Here is a tiny trained network, its code and every weight. The questions are about switching its units off for an input and a target symbol, where a switched-off unit gives its printed mean instead of its output.

import numpy as np


def w(rows, s, z=0):
    codes = np.array(rows[::2]) - 128.0
    scale = np.full(codes.shape[1], s)
    scale[-1] = z or s
    return codes * scale


def softmax(a):
    e = np.exp(a - a.max(-1, keepdims=True))
    return e / e.sum(-1, keepdims=True)


def log_softmax(a):
    a = a - a.max(-1, keepdims=True)
    return a - np.log(np.exp(a).sum(-1, keepdims=True))


def net(x, mask):
    ids = ['ΘΩγδζλσ'.index(c) for c in x.split()]
    T = len(ids)
    res = E[ids] + P[:T]
    u = 0
    for l in range(3):
        r = res
        for j in range(3):
            rows = slice(2 * j, 2 * j + 2)
            q, k, v = (r @ M[l][rows].T for M in (Q, K, V))
            z = softmax(np.where(np.tri(T) > 0, q @ k.T / 2**0.5, -1e9)) @ v
            o = O[l][rows]
            res = res + np.where(mask[u + j], z, o[:, -1]) @ o[:, :-1]
        u += 3
    return log_softmax(res[-1] @ U[:, :-1].T + U[:, -1])


Q, K, V, O = {}, {}, {}, {}
E = w([
[186,144,101,142,78,250,105],'Θ',
[209,114,120,96,110,55,206],'Ω',
[211,134,155,172,110,24,81],'γ',
[130,213,184,98,54,162,113],'δ',
[142,120,22,120,100,57,79],'ζ',
[113,206,143,156,208,77,190],'λ',
[114,105,203,73,143,173,63],'σ',
],0.017)
P = w([
[109,128,147,101,118,116,121],'0',
[123,93,145,123,159,102,124],'1',
[151,128,123,76,167,138,155],'2',
[183,192,93,63,196,162,132],'3',
[162,130,120,128,194,161,70],'4',
[197,142,146,193,148,132,6],'5',
],0.011)
Q[0] = w([
[210,131,132,163,179,78,162],'0.h1',
[130,170,203,198,226,189,193],'0.h1',
[119,137,147,254,176,97,115],'0.h2',
[39,183,4,68,245,147,168],'0.h2',
[68,117,234,88,96,120,138],'0.h3',
[89,248,209,119,210,222,101],'0.h3',
],0.0096)
K[0] = w([
[193,108,160,104,182,130,141],'0.h1',
[116,172,174,148,147,88,165],'0.h1',
[128,176,103,68,201,158,121],'0.h2',
[17,40,169,182,193,121,114],'0.h2',
[40,138,207,54,130,105,138],'0.h3',
[66,165,168,110,158,252,93],'0.h3',
],0.012)
V[0] = w([
[129,175,223,206,90,165,153],'0.h1',
[47,1,133,156,106,114,145],'0.h1',
[140,39,106,169,137,171,115],'0.h2',
[88,197,105,192,86,150,114],'0.h2',
[13,250,213,144,185,195,168],'0.h3',
[127,99,96,182,156,161,94],'0.h3',
],0.0066)
O[0] = w([
[173,51,170,177,135,103,196,115],'0.h1',
[95,181,126,76,71,188,127,2],'0.h1',
[163,210,167,57,89,141,74,99],'0.h2',
[126,147,33,104,131,120,68,109],'0.h2',
[119,1,65,108,63,135,77,34],'0.h3',
[147,119,195,124,144,124,172,130],'0.h3',
],0.0077,0.0056)
Q[1] = w([
[243,107,126,173,18,110,51],'1.h1',
[39,72,103,146,49,236,171],'1.h1',
[3,41,25,156,84,227,163],'1.h2',
[170,197,76,128,247,3,102],'1.h2',
[198,78,168,120,90,190,48],'1.h3',
[175,205,133,111,102,29,43],'1.h3',
],0.0071)
K[1] = w([
[187,72,44,1,169,154,119],'1.h1',
[60,88,147,65,76,37,134],'1.h1',
[38,117,80,184,15,61,139],'1.h2',
[148,87,132,130,209,242,57],'1.h2',
[181,170,138,67,59,140,118],'1.h3',
[134,133,163,109,244,209,64],'1.h3',
],0.009)
V[1] = w([
[155,205,64,218,108,130,176],'1.h1',
[97,146,94,141,119,87,146],'1.h1',
[124,121,81,146,118,221,179],'1.h2',
[2,89,154,140,97,112,93],'1.h2',
[129,149,150,158,194,192,112],'1.h3',
[145,107,111,45,101,121,107],'1.h3',
],0.0084)
O[1] = w([
[199,72,96,140,39,187,81,164],'1.h1',
[229,78,131,78,31,70,189,86],'1.h1',
[26,137,94,112,254,199,167,127],'1.h2',
[183,104,47,139,146,90,117,2],'1.h2',
[191,126,108,38,189,148,54,164],'1.h3',
[128,92,105,201,151,194,176,124],'1.h3',
],0.008,0.0093)
Q[2] = w([
[254,116,150,205,165,65,173],'2.h1',
[168,104,172,141,94,160,58],'2.h1',
[25,80,91,82,93,226,173],'2.h2',
[99,165,42,106,157,18,180],'2.h2',
[227,96,201,38,162,136,171],'2.h3',
[101,159,184,153,146,174,53],'2.h3',
],0.0073)
K[2] = w([
[104,99,169,41,155,80,131],'2.h1',
[191,221,89,190,168,107,108],'2.h1',
[94,126,62,249,11,89,210],'2.h2',
[91,58,190,80,73,181,50],'2.h2',
[111,201,62,147,128,53,232],'2.h3',
[170,161,81,81,255,147,69],'2.h3',
],0.0072)
V[2] = w([
[182,174,202,254,174,81,66],'2.h1',
[173,66,140,141,109,174,126],'2.h1',
[116,23,174,51,156,135,142],'2.h2',
[110,178,131,74,96,135,227],'2.h2',
[58,195,172,139,113,165,114],'2.h3',
[140,149,84,113,61,60,157],'2.h3',
],0.0087)
O[2] = w([
[123,151,113,148,93,8,146,254],'2.h1',
[144,77,151,111,111,66,147,140],'2.h1',
[195,125,202,137,183,109,59,87],'2.h2',
[115,92,158,140,152,207,150,140],'2.h2',
[114,131,105,120,86,155,166,173],'2.h3',
[102,177,135,186,125,193,89,68],'2.h3',
],0.012,0.0083)
U = w([
[177,66,90,78,72,122,163,149],'Θ',
[102,141,188,181,104,142,178,80],'Ω',
[106,141,110,152,92,97,140,3],'γ',
[103,52,40,253,161,112,185,229],'δ',
[81,179,60,152,117,148,104,126],'ζ',
[163,147,102,164,143,126,95,91],'λ',
[38,199,103,132,198,99,179,177],'σ',
],0.0066,0.0036)

Each question gives the input, a string of symbols that net reads in full, and the target symbol t.
The units are the heads (2 rows each of Q, K, V and O). Each row of codes is followed by its name. A weight is (code - 128) times the scale printed after its matrix; where a second scale follows, it is the last column's (O and U).
mask holds one flag per head, layer by layer. A switched-off head (its flag False) gives its mean, the last column of its rows in O, instead of its output. The means were averaged over made-up inputs and are rounded, as every weight is.
A unit's drop is (log p(t) with every unit on - log p(t) with that unit switched off) / (log p(t) with every unit on - log p(t) with every unit switched off).
The circuit of an input: a set's keep is (log p(t) with only the set's units on - log p(t) with every unit switched off) / (log p(t) with every unit on - log p(t) with every unit switched off). Starting from all 9 units, units are removed one at a time, each time the one whose removal leaves the highest keep (on an exact tie, the one counted first), for as long as the keep stays at least 0.8.
circuit, biggest first: the units of the circuit, biggest drop first
most important unit: the unit with the biggest drop
heads that matter: for each layer, one digit per head in row order, 1 if its drop is at least 0.15 and else 0, layers parted by /
drop of u: that unit's drop, to one decimal
input Ω σ Θ σ Θ δ, target σ: circuit, biggest first -> (1.h1; 0.h3)
input σ Θ Θ δ, target Θ: circuit, biggest first -> (2.h3; 0.h3)
input γ σ Ω γ δ δ, target γ: circuit, biggest first -> (2.h1; 1.h2)
input γ σ Θ, target γ: most important unit -> 1.h2
input λ λ ζ λ Ω γ, target γ: heads that matter -> 001 / 111 / 110
input γ ζ Ω, target Ω: circuit, biggest first -> (1.h2; 2.h2; 0.h3)
input ζ Θ Ω γ γ δ, target γ: circuit, biggest first -> (2.h1; 0.h3)
input ζ Θ Θ Ω δ, target Θ: circuit, biggest first -> (0.h3; 1.h2; 1.h1; 2.h3)
input Ω Ω Ω σ δ Θ, target σ: circuit, biggest first -> (1.h1; 0.h3)
input Ω γ Ω σ γ, target λ: circuit, biggest first -> (0.h3; 2.h2)
input Θ λ γ Ω λ Θ, target Ω: circuit, biggest first -> (1.h2; 0.h3; 2.h2)
input δ Ω Θ σ, target Ω: circuit, biggest first -> (0.h2; 2.h2; 1.h3; 0.h1)
input δ Θ Θ, target δ: circuit, biggest first -> (0.h3; 1.h3; 1.h2)
input Θ Θ ζ σ, target Θ: circuit, biggest first -> (2.h3; 1.h2; 0.h3)
input Ω σ ζ ζ δ, target ζ: circuit, biggest first -> (0.h1; 0.h3; 2.h1)
input Θ Ω Ω Θ Ω, target σ: circuit, biggest first -> (1.h2)
input γ δ γ σ Ω δ, target σ: heads that matter -> 001 / 100 / 100
input Θ Ω Ω σ Ω Θ, target σ: circuit, biggest first -> (0.h3; 1.h1)
input σ Ω Ω, target λ: heads that matter -> 001 / 010 / 011
input σ Ω Ω Θ ζ Θ, target Θ: heads that matter -> 000 / 011 / 001
input γ γ σ, target γ: heads that matter -> 001 / 010 / 101
input Ω Ω ζ, target ζ: most important unit -> 0.h1
input δ Θ σ, target δ: heads that matter -> 001 / 011 / 000
input Θ γ Θ Θ σ, target Θ: heads that matter -> 000 / 010 / 001
input σ γ δ Ω Θ Θ, target Ω: drop of 2.h1 -> -0.1
input ζ ζ λ Θ Θ Ω, target σ: drop of 1.h3 -> 0.0
input σ Ω Θ σ Ω σ, target σ: most important unit -> 1.h1
input Θ ζ Θ δ Θ Θ, target δ: drop of 0.h3 -> 0.7
input δ γ λ Ω λ, target δ: drop of 0.h3 -> 1.3
